Below are the code and all the weights of a small trained network. Each question names an input and a class and asks about switching units off, where a switched-off unit gives its printed mean instead of its output.

import numpy as np


def w(rows, s, z=0):
    codes = np.array(rows[::2]) - 128.0
    scale = np.full(codes.shape[1], s)
    scale[-1] = z or s
    return codes * scale


def f(y):
    return np.maximum(y, 0)


def log_softmax(a):
    a = a - a.max(-1, keepdims=True)
    return a - np.log(np.exp(a).sum(-1, keepdims=True))


def net(x, mask):
    res = np.array(x, float).reshape(1, 2) / 4 @ E
    y = f(res @ A[0][:, :-1].T + A[0][:, -1])
    res = res + np.where(mask, y, B[0][:, -1]) @ B[0][:, :-1]
    return log_softmax(res[-1] @ U[:, :-1].T + U[:, -1])


A, B = {}, {}
E = w([
[252,149,93,194,89,136,22,166,75,138,110],'x0',
[131,103,137,177,208,211,44,60,206,167,240],'x1',
],0.012)
A[0] = w([
[35,116,158,45,143,101,254,119,149,82,105,96],'n1',
[153,123,153,102,86,110,168,124,96,96,92,252],'n2',
[239,198,85,212,70,120,67,228,83,122,75,87],'n3',
[124,166,140,74,90,70,185,236,112,80,45,79],'n4',
[139,144,116,124,133,107,161,141,141,113,139,218],'n5',
[108,189,134,91,18,57,156,142,60,76,67,99],'n6',
],0.0082,0.014)
B[0] = w([
[169,156,126,66,98,68,100,78,139,52,107,245],'n1',
[131,49,119,186,31,124,188,190,194,131,102,252],'n2',
[134,133,119,51,113,72,120,10,102,61,108,241],'n3',
[142,180,188,137,184,175,72,100,186,129,227,226],'n4',
[149,90,59,159,73,88,123,121,142,124,121,205],'n5',
[165,116,171,172,207,177,76,88,155,153,178,233],'n6',
],0.012,0.017)
U = w([
[127,131,119,1,118,78,123,98,115,97,109,79],'0',
[128,128,143,151,166,174,109,111,139,140,185,104],'1',
[120,106,95,186,76,119,143,156,122,136,87,250],'2',
[105,149,127,111,137,131,144,150,109,157,106,97],'3',
[116,146,124,100,151,148,156,164,98,153,120,94],'4',
[108,136,134,80,144,156,144,155,109,147,124,95],'5',
],0.022,0.014)

Each question gives the input, the list of numbers given to net, and the class t.
The units are the neurons (one row each of A and B). Each row of codes is followed by its name. A weight is (code - 128) times the scale printed after its matrix; where a second scale follows, it is the last column's (A, B and U).
mask holds one flag per neuron, in row order. A switched-off neuron (its flag False) gives its mean, the last column of its row in B, instead of its output. The means were averaged over made-up inputs and are rounded, as every weight is.
A unit's drop is (log p(t) with every unit on - log p(t) with that unit switched off) / (log p(t) with every unit on - log p(t) with every unit switched off).
The circuit of an input: a set's keep is (log p(t) with only the set's units on - log p(t) with every unit switched off) / (log p(t) with every unit on - log p(t) with every unit switched off). Starting from all 6 units, units are removed one at a time, each time the one whose removal leaves the highest keep (on an exact tie, the one counted first), for as long as the keep stays at least 0.8.
circuit, biggest first: the units of the circuit, biggest drop first
top k neurons: the k neurons with the biggest drops, biggest first
drop when u is switched off: that unit's drop, to one decimal
input [-5,5], class 0: top 3 neurons => n6, n4, n2
input [8,6], class 0: circuit, biggest first => n3
input [-3,2], class 2: circuit, biggest first => n3, n4
input [0,-4], class 1: circuit, biggest first => n4, n6
input [5,-6], class 1: top 2 neurons => n6, n4
input [4,-5], class 1: top 2 neurons => n6, n1
input [-1,3], class 2: top 2 neurons => n4, n6
input [-2,-3], class 2: top 2 neurons => n3, n2
input [2,-5], class 1: drop when n6 is switched off => 0.2
input [-1,2], class 2: drop when n1 is switched off => 0.1
input [7,5], class 0: drop when n3 is switched off => 0.2
input [-8,6], class 0: drop when n1 is switched off => 0.0
